[ 0.51 -1.67 -0.86  1.84  0.07 -1.31 -0.39 -0.05  0.46  2.81 -0.78 -1.35
 -0.57  0.46 -1.39 -0.38 -2.83 -4.53  1.03  0.44 -0.57  2.63  0.47  0.81
  0.44 -0.64 -0.21  0.85  0.75  2.42  0.13  2.80  0.17 -0.25  0.62  0.16
 -2.89 -0.78 -1.00 -0.38  2.43 -0.13  0.62 -0.46 -1.54  0.91  6.43  0.04
 -1.00 -0.44  1.95  3.02  1.98  1.53  3.32 -0.14  1.34 -3.41] : Zd > P
[ 1.88  2.55 -2.83  0.83 -0.52  0.52 -2.34  1.08 -1.77  1.98 -0.89  2.07
 -0.24 -1.26 -2.26 -0.69 -1.85 -5.57 -0.14 -0.54  0.67  2.46  1.73 -1.03
  0.47  0.36 -1.51 -1.06  0.17  1.53  1.48  2.71 -2.55 -0.29  0.23 -0.88
  0.24  1.76 -0.69 -0.39 -0.11 -0.96  1.71  0.18  0.06 -1.09  4.85 -0.58
 -2.06 -0.69  3.41  0.52  0.66  1.98  5.18  0.06 -0.89 -2.80] : Rr > X
[ 1.69 -2.04 -1.89  2.58  0.67 -1.97 -3.92 -2.69 -0.40  1.49 -0.62  4.01
 -1.42  0.88 -0.29 -3.70 -0.87 -2.11 -0.92  0.96  0.94 -0.45  6.56 -4.01
 -0.43  1.80 -0.36 -0.47  0.07 -1.04  0.30  0.39 -0.82 -0.21  0.25  0.86
 -1.93  1.62 -0.85 -1.68  4.60  1.00  3.85 -0.63  0.21 -2.00  2.44  0.27
 -0.27 -0.88  2.57  1.55  0.64 -0.29  0.38 -0.54  0.12 -4.85] : Jc > Q
[-1.53 -3.08 -2.16  1.98 -0.01 -1.14 -0.90 -0.24  0.47  3.55  0.72 -0.70
  0.69  3.70  0.55 -0.53 -1.61 -4.20  1.64  1.01  0.23  0.74  3.25 -0.29
  0.81  0.13  1.36  0.16  0.93  0.36 -1.29  2.83 -0.24  0.81  1.33 -0.47
 -2.85  1.11 -2.15 -1.29  0.73 -0.07  1.24 -0.37 -0.96  1.01  8.79  0.30
  1.67  0.32  1.25  2.06  1.56  0.48  4.11  1.01  1.06 -4.36] : Zd > E
[ 0.55 -3.14 -3.93  1.73  0.36 -0.36 -3.56  0.24  2.64  3.35 -1.18 -3.61
 -1.68  2.45 -0.50 -1.34  0.42 -8.41  1.08  0.34  0.34  0.61  3.58  0.89
  1.64 -0.78 -0.17  0.35  0.21  1.36  1.16  2.33 -0.66  0.76  0.38  0.05
 -0.94  0.97 -1.28 -1.74  4.41  0.04  0.39 -0.29 -2.07 -2.38  8.76  0.04
 -3.61 -2.35  3.62  1.97  1.66  0.23  3.41  0.09  1.53 -5.81] : Zd > E
[ 1.12 -1.82 -1.06  2.03 -0.05 -1.50 -1.65 -0.53  0.50  2.88 -0.77  0.33
 -0.97  1.49 -0.97 -1.42 -1.28 -4.07 -0.31  0.41 -1.74  1.39  2.26 -0.98
  0.82 -1.11  0.86  0.44  0.41  1.59  0.03  1.89  1.07 -4.41  1.07 -0.15
 -3.06 -0.93 -1.41 -0.88  2.79 -0.76  1.17 -0.71 -0.96 -0.40  6.31 -0.35
  0.19 -0.62  1.80  2.29  0.79  0.79  3.35  0.19  1.75 -4.37] : Zd > P
[ 2.72 -3.55 -3.27  0.18  0.38 -0.92 -2.05 -0.82  1.67  1.24 -1.23  3.07
 -0.45  2.47 -0.96 -2.10 -1.56 -2.77  1.57 -1.22 -0.02 -1.41  3.84 -2.31
  2.87  0.10 -0.62  0.18 -1.17 -3.62 -0.08  0.49 -0.03 -0.17 -0.76  1.12
  2.45  0.62 -1.33 -0.34  1.69  1.31  0.99 -0.58 -1.27 -0.31  4.83  1.29
 -3.53 -1.79  3.91  1.83  0.63 -0.29  2.73  1.02 -1.17 -5.60] : Gm > U
[-2.03 -3.68 -6.25  1.84 -0.93 -0.51 -2.66 -1.25 -0.77  3.20  3.96 -2.12
  0.32  3.86 -1.40 -2.65 -2.95 -7.25  0.83  0.35  0.73  2.03  4.32 -1.27
 -0.97  0.22 -0.23 -0.60  1.02  2.13  0.40  0.19 -1.89  0.58  0.82 -0.98
  0.89  2.52 -1.72 -0.30  2.67 -0.81  1.28 -1.13 -0.43 -2.09  8.79  0.90
 -3.96  0.14  2.31  0.73  0.64  1.94  3.36  1.45  0.35 -5.62] : Rr > A
[ 0.39  1.08 -1.08  1.31  0.74 -0.59 -2.30  0.16  0.12  1.15 -0.39  2.07
 -1.09  0.34 -0.23 -2.27 -0.32 -0.40 -0.19  0.89 -0.39 -0.43  1.04 -1.18
  0.62  0.87 -0.13  0.01  0.30 -0.29  0.38  2.17 -0.25 -1.39  1.07  1.43
 -2.44  1.37 -0.61 -1.34  1.86 -0.14  2.79 -0.43 -1.31  0.26  2.28 -0.53
  2.17 -0.47  1.19  1.27  0.72 -0.45  1.78 -1.12  1.71 -2.64] : Jc > T
[-1.29 -1.37 -3.50  2.07 -0.20 -0.57 -1.74  0.48  1.10  3.59 -0.08 -0.04
  0.09  2.36 -1.78 -0.79 -1.50 -5.12  0.83  0.65 -0.02  1.98  0.77 -1.19
 -0.15 -1.15  0.32 -0.04  0.09  2.82  0.56  2.17 -0.47 -0.54  1.49 -1.00
 -1.73  0.31 -1.31 -0.85  0.96 -0.98  1.10 -0.86 -0.96 -0.02  8.79 -0.39
 -1.05 -0.21  2.35  0.84  1.54  1.13  5.05  0.05  0.63 -2.92] : Rr > A
[-0.59 -2.85 -1.56  1.17 -0.33 -1.08 -1.77  0.31  1.92  3.55 -0.30 -2.00
 -1.31  3.27  1.07  1.17  1.19 -7.15  0.40  0.79  0.72  0.65  3.66  0.14
  0.26 -2.00  0.48 -0.38 -0.73  3.12 -0.60  3.32 -0.38  1.20  1.03 -1.54
 -1.28  0.99 -0.32 -1.59  1.40 -0.84 -1.17 -0.01 -0.95 -2.60  6.07 -0.03
 -2.52 -2.52  1.67  1.07  0.74  0.41  3.50 -0.09  1.52 -3.40] : Zd > E
[-1.79 -0.03 -3.73  1.68  0.62  0.78 -2.41  0.05 -0.32  2.31  0.18 -5.29
 -0.56  0.44 -1.05 -0.88 -0.24 -4.70 -0.19  2.18  0.32  2.31  0.28  1.87
 -1.68  0.30 -0.25 -0.16  2.01  3.35  0.59  1.16 -0.70  0.27  0.69 -0.16
 -2.09  1.35 -1.36 -0.92  4.34 -1.12  0.68 -0.41 -1.18 -1.37  7.01 -1.42
 -0.75 -0.43  1.29  0.82 -0.08  0.36  0.83 -0.46  1.91 -2.82] : Zd > P
[ 3.55  1.66 -0.74  1.06 -0.26 -0.31 -2.21  0.85 -0.57  2.03 -1.20  3.83
 -1.23 -1.22 -1.06 -1.26 -0.60 -3.57 -1.38 -0.39 -0.01  1.13  1.45 -1.62
  0.61 -0.51 -1.32  0.07 -0.63  2.31  0.87  2.69 -0.87 -0.43  0.51 -0.48
 -0.27 -0.15 -0.12 -0.74  0.07 -1.20  1.58 -0.29  0.42 -1.76  2.21 -0.92
 -1.53 -1.05  1.66  1.06  1.31  2.15  2.88 -0.42  0.31 -1.43] : Rr > X
[ 2.27 -1.19 -2.99  0.10  0.33 -0.88 -1.72  0.39  0.37  2.73 -1.50  3.20
 -0.78  1.73 -1.20 -2.34 -1.92 -3.86  0.33 -0.59 -0.24  0.25  2.82 -1.41
  1.28 -0.68 -1.07  0.25 -1.31  0.49  1.25  2.37 -0.92 -0.63  1.10 -0.35
  2.11 -0.04 -0.19 -0.28  0.02 -1.43  1.82 -0.76 -1.34 -1.33  8.53  1.16
 -5.24 -1.11  2.47  1.49  1.09  3.04  4.30  0.78 -0.04 -3.30] : Rr > X
[-1.57  2.59 -0.94  0.26  0.30 -0.16 -0.89  1.69 -1.57  1.52 -1.50 -2.33
 -1.06 -0.27 -1.65 -0.63 -0.70 -1.88  0.75 -0.06 -0.30  0.70  2.46  2.88
  2.07  0.02  0.42 -0.32 -0.87 -0.45 -0.89  1.54  0.38 -1.36  0.27 -1.79
 -1.28  1.36 -1.38  0.37 -0.24  0.18  0.34  0.20 -1.72  1.01  1.61  0.19
  3.21  0.52  1.44 -0.06  0.54  4.51  3.87  0.67  0.20 -2.72] : Zd > E
[-2.45 -4.13 -2.26  1.10  0.96 -1.98 -1.63 -0.22  1.65  4.15  0.48 -4.21
 -0.87  4.51  0.20 -2.70 -1.76 -4.18  1.71  0.71 -0.26  0.75  3.02  1.27
 -0.25 -1.32  1.00  0.76  0.88  2.50 -1.40  1.10  0.84 -0.01  2.32 -0.67
 -2.76 -0.35 -1.90 -0.63  2.46 -2.04  1.28 -0.73 -1.62  0.24  8.79  1.06
 -0.09  0.97 -0.24  1.41  2.06  2.94  1.80  1.07  2.81 -3.53] : Zd > E
[-1.53 -0.19 -1.80  1.08  0.44 -1.14 -0.65 -0.01 -0.77  2.43 -1.18 -2.03
  0.22  1.17 -2.30 -2.77 -2.96 -2.62  0.11 -0.09 -1.24  1.91 -0.32  1.08
  0.67  0.02  0.48  1.06  0.86  2.15  0.46  0.09  0.87 -1.44  1.51 -0.25
 -1.58 -0.41 -1.31  0.47  2.05 -1.68  1.08 -0.86 -2.08  1.51  7.98 -0.10
 -0.67  1.42  1.05  1.37  0.72  4.12  3.46  0.64  1.69 -3.52] : Zd > E
[ 0.20 -1.47 -4.80  0.08  0.85 -0.49 -2.68  0.01 -0.11  2.63 -1.14  1.13
 -0.84  2.82 -1.36 -2.08 -1.89 -4.75  0.63 -0.64 -0.29  0.39  3.12 -1.59
  0.46 -0.21 -0.90  0.05  0.07  0.63  0.89  2.25 -1.56 -0.59  0.90  0.34
  1.64  1.43 -0.80 -0.41  1.41 -0.96  1.26 -0.90 -1.27 -1.48  8.79  0.59
 -4.46 -1.35  2.55  0.66  0.36  1.62  3.52  0.55  0.60 -4.25] : Rr > A
[ 3.21 -2.98 -3.94  0.75  0.45 -1.29 -2.94 -2.32  0.06  1.32 -1.40  0.73
 -2.95  1.36 -1.34 -1.93 -1.08 -3.61  0.08 -1.99  0.96 -0.36  7.19 -2.20
  1.11  0.59 -0.05 -0.40 -1.32 -1.31 -0.11 -1.64  0.11  0.38 -0.86 -0.35
  3.46  0.58 -0.54  0.21  3.34  1.05  1.12 -1.01 -0.30 -4.72  4.06  1.20
 -6.08 -2.32  3.53  0.30 -0.04  3.37  0.87  1.03 -1.45 -5.79] : Gm > G
[ 0.83 -3.14 -3.58  1.33  0.24 -0.79 -1.25 -0.94 -0.03  2.47  0.02 -0.02
  0.52  3.04 -0.58 -2.04 -2.31 -4.11  0.49  0.90  0.35  1.48  2.07 -1.21
  0.28  0.12  0.51 -0.11  1.71  0.96  0.29  0.63 -0.46  0.54  0.78  0.37
 -0.91 -0.18 -1.24 -0.40  2.93 -0.87  1.23 -0.61 -0.19 -0.33  8.79  0.14
 -1.45 -0.21  1.46  1.95  0.42  0.33  3.21  0.87  1.35 -5.48] : Zd > E
[-0.17 -2.64 -3.98  1.34 -0.15  0.29 -2.06 -0.12  1.84  2.26 -0.03 -0.79
 -0.13  2.00 -0.96 -1.01 -0.27 -4.13  1.60  1.16  0.60  0.49  0.84 -0.20
  0.13 -0.25 -0.35  0.34  1.49 -0.12  0.67  2.41 -0.71  0.49  0.48  1.20
 -0.52  1.44 -1.29 -1.85  3.30  0.07  1.01 -0.12 -0.71 -0.97  8.44 -0.20
 -2.93 -1.62  2.36  1.55 -0.75 -2.15  2.10 -0.26  0.97 -3.74] : Zd > E
[ 1.38 -3.35 -4.30  1.46 -0.10 -0.37 -2.78 -0.87  1.51  3.06 -0.73 -0.68
 -0.43  1.83 -2.31 -0.83 -1.98 -6.14  0.32 -1.34  0.39  1.32  3.25 -1.21
  0.78 -0.91 -0.25  0.33 -0.31  1.49  0.67 -0.40 -0.25 -0.27 -0.62 -0.40
  2.26 -0.10 -1.87 -0.14  3.03 -0.03  0.62 -0.68 -0.66 -3.16  8.25  0.54
 -6.05 -2.02  4.21  0.47  0.76  1.32  3.20  0.54 -1.03 -4.94] : Rr > A
